Below are the code and all the weights of a small trained network. Each question names an input and a class and asks about switching units off, where a switched-off unit gives its printed mean instead of its output.

import numpy as np


def w(rows, s, z=0):
    codes = np.array(rows[::2]) - 128.0
    scale = np.full(codes.shape[1], s)
    scale[-1] = z or s
    return codes * scale


def norm(h):
    return h / np.sqrt((h * h).mean(-1, keepdims=True) + 1e-5)


def f(y):
    return np.maximum(y, 0)


def log_softmax(a):
    a = a - a.max(-1, keepdims=True)
    return a - np.log(np.exp(a).sum(-1, keepdims=True))


def net(x, mask):
    res = np.array(x, float).reshape(1, 2) / 4 @ E
    u = 0
    for l in range(4):
        y = f(norm(res) @ A[l][:, :-1].T + A[l][:, -1])
        res = res + np.where(mask[u : u + 9], y, B[l][:, -1]) @ B[l][:, :-1]
        u += 9
    return log_softmax(norm(res)[-1] @ U[:, :-1].T + U[:, -1])


A, B = {}, {}
E = w([
[103,111,167,18,182,115],'x0',
[253,192,98,110,101,211],'x1',
],0.0034)
A[0] = w([
[35,44,112,171,118,3,33],'0.n0',
[64,89,66,151,135,85,54],'0.n1',
[117,148,99,202,101,133,114],'0.n2',
[150,127,130,110,132,151,135],'0.n3',
[30,22,148,135,158,77,177],'0.n4',
[11,19,150,127,167,19,105],'0.n5',
[72,82,201,92,184,98,98],'0.n6',
[141,156,113,96,92,135,96],'0.n7',
[181,152,146,129,159,123,3],'0.n8',
],0.006,0.0051)
B[0] = w([
[155,10,202,156,56,62,213],'0.n0',
[109,105,125,154,139,160,160],'0.n1',
[102,85,45,113,94,156,186],'0.n2',
[129,158,136,125,168,141,158],'0.n3',
[212,176,162,139,93,88,250],'0.n4',
[175,37,217,254,13,103,255],'0.n5',
[43,96,73,86,97,141,194],'0.n6',
[126,140,175,127,164,171,147],'0.n7',
[122,143,182,86,200,72,128],'0.n8',
],0.0057,0.0063)
A[1] = w([
[148,140,133,161,79,162,36],'1.n0',
[7,107,83,200,104,72,7],'1.n1',
[170,177,195,155,142,160,59],'1.n2',
[44,88,137,108,173,140,229],'1.n3',
[87,3,225,119,80,41,147],'1.n4',
[73,104,69,249,72,87,148],'1.n5',
[145,131,207,99,149,76,238],'1.n6',
[165,141,73,177,82,100,149],'1.n7',
[176,198,127,152,92,99,112],'1.n8',
],0.0058,0.0021)
B[1] = w([
[149,84,124,116,103,77,160],'1.n0',
[214,138,145,203,88,76,155],'1.n1',
[142,130,161,159,197,116,154],'1.n2',
[78,140,154,67,77,161,137],'1.n3',
[205,6,161,194,39,93,254],'1.n4',
[177,11,248,165,2,116,227],'1.n5',
[138,171,116,188,94,103,177],'1.n6',
[57,125,93,135,109,89,193],'1.n7',
[78,133,103,112,133,44,157],'1.n8',
],0.0057,0.0073)
A[2] = w([
[150,140,119,95,83,186,215],'2.n0',
[95,160,56,85,83,90,57],'2.n1',
[80,76,104,88,153,96,1],'2.n2',
[194,159,45,169,145,167,56],'2.n3',
[179,99,58,211,112,162,33],'2.n4',
[34,54,125,75,85,159,172],'2.n5',
[108,1,155,206,14,152,162],'2.n6',
[179,130,125,92,129,152,68],'2.n7',
[113,61,188,46,144,95,146],'2.n8',
],0.0051,0.0022)
B[2] = w([
[90,72,139,162,160,128,154],'2.n0',
[70,183,111,148,167,201,133],'2.n1',
[115,103,117,125,111,79,128],'2.n2',
[57,131,156,121,93,152,148],'2.n3',
[75,131,177,72,85,151,154],'2.n4',
[61,170,151,195,89,185,150],'2.n5',
[254,17,218,146,83,46,249],'2.n6',
[123,102,123,179,86,84,138],'2.n7',
[118,115,28,191,39,130,145],'2.n8',
],0.0054,0.011)
A[3] = w([
[148,90,110,56,139,119,170],'3.n0',
[84,132,96,161,141,2,100],'3.n1',
[49,59,128,80,119,120,173],'3.n2',
[186,20,131,152,47,74,159],'3.n3',
[202,154,191,192,237,109,27],'3.n4',
[38,135,138,141,108,142,173],'3.n5',
[170,145,102,124,111,163,194],'3.n6',
[95,149,151,161,72,155,6],'3.n7',
[206,13,99,157,50,112,171],'3.n8',
],0.0059,0.002)
B[3] = w([
[91,95,76,175,100,62,131],'3.n0',
[254,174,76,132,170,110,135],'3.n1',
[62,205,116,220,79,167,144],'3.n2',
[191,52,204,210,55,17,245],'3.n3',
[180,151,199,35,170,204,151],'3.n4',
[106,161,102,147,95,196,143],'3.n5',
[96,97,147,106,151,98,139],'3.n6',
[41,142,73,153,96,119,139],'3.n7',
[194,13,224,203,87,77,237],'3.n8',
],0.0055,0.012)
U = w([
[216,247,9,153,212,33,3],'0',
[17,244,81,158,54,244,209],'1',
[248,11,237,227,1,29,254],'2',
[87,113,10,33,214,42,2],'3',
[225,226,232,1,230,248,225],'4',
[134,123,5,94,232,59,2],'5',
],0.0062,0.0052)

Each question gives the input, the list of numbers given to net, and the class t.
The units are the neurons (one row each of A and B). Each row of codes is followed by its name. A weight is (code - 128) times the scale printed after its matrix; where a second scale follows, it is the last column's (A, B and U).
mask holds one flag per neuron, layer by layer. A switched-off neuron (its flag False) gives its mean, the last column of its row in B, instead of its output. The means were averaged over made-up inputs and are rounded, as every weight is.
A unit's drop is (log p(t) with every unit on - log p(t) with that unit switched off) / (log p(t) with every unit on - log p(t) with every unit switched off).
k most important neurons: the k neurons with the biggest drops, biggest first
k most important neurons of layer l: the k neurons of layer l with the biggest drops, biggest first
drop when u is switched off: that unit's drop, to one decimal
input [4,6], class 4: 4 most important neurons -> (1.n4, 1.n5, 0.n5, 2.n6)
input [-1,4], class 1: 2 most important neurons of layer 3 -> (3.n3, 3.n8)
input [7,8], class 4: 3 most important neurons -> (1.n4, 1.n5, 2.n6)
input [8,8], class 4: 4 most important neurons -> (1.n4, 1.n5, 2.n6, 0.n0)
input [8,6], class 4: 4 most important neurons of layer 0 -> (0.n0, 0.n5, 0.n6, 0.n2)
input [1,2], class 4: 2 most important neurons -> (0.n5, 0.n0)
input [-2,8], class 1: 3 most important neurons of layer 0 -> (0.n5, 0.n0, 0.n4)
input [6,4], class 4: 2 most important neurons of layer 0 -> (0.n0, 0.n5)
input [-2,7], class 1: 2 most important neurons of layer 3 -> (3.n3, 3.n8)
input [5,7], class 4: most important neuron -> (1.n4)
input [4,5], class 4: 3 most important neurons of layer 0 -> (0.n5, 0.n6, 0.n0)
input [8,4], class 1: 3 most important neurons of layer 0 -> (0.n5, 0.n0, 0.n4)
input [5,4], class 4: drop when 3.n8 is switched off -> 0.1
input [7,2], class 1: drop when 2.n6 is switched off -> 0.7
input [-4,7], class 1: drop when 2.n6 is switched off -> 1.0
input [2,4], class 4: most important neuron of layer 2 -> (2.n6)
input [-1,6], class 1: drop when 0.n0 is switched off -> 1.1
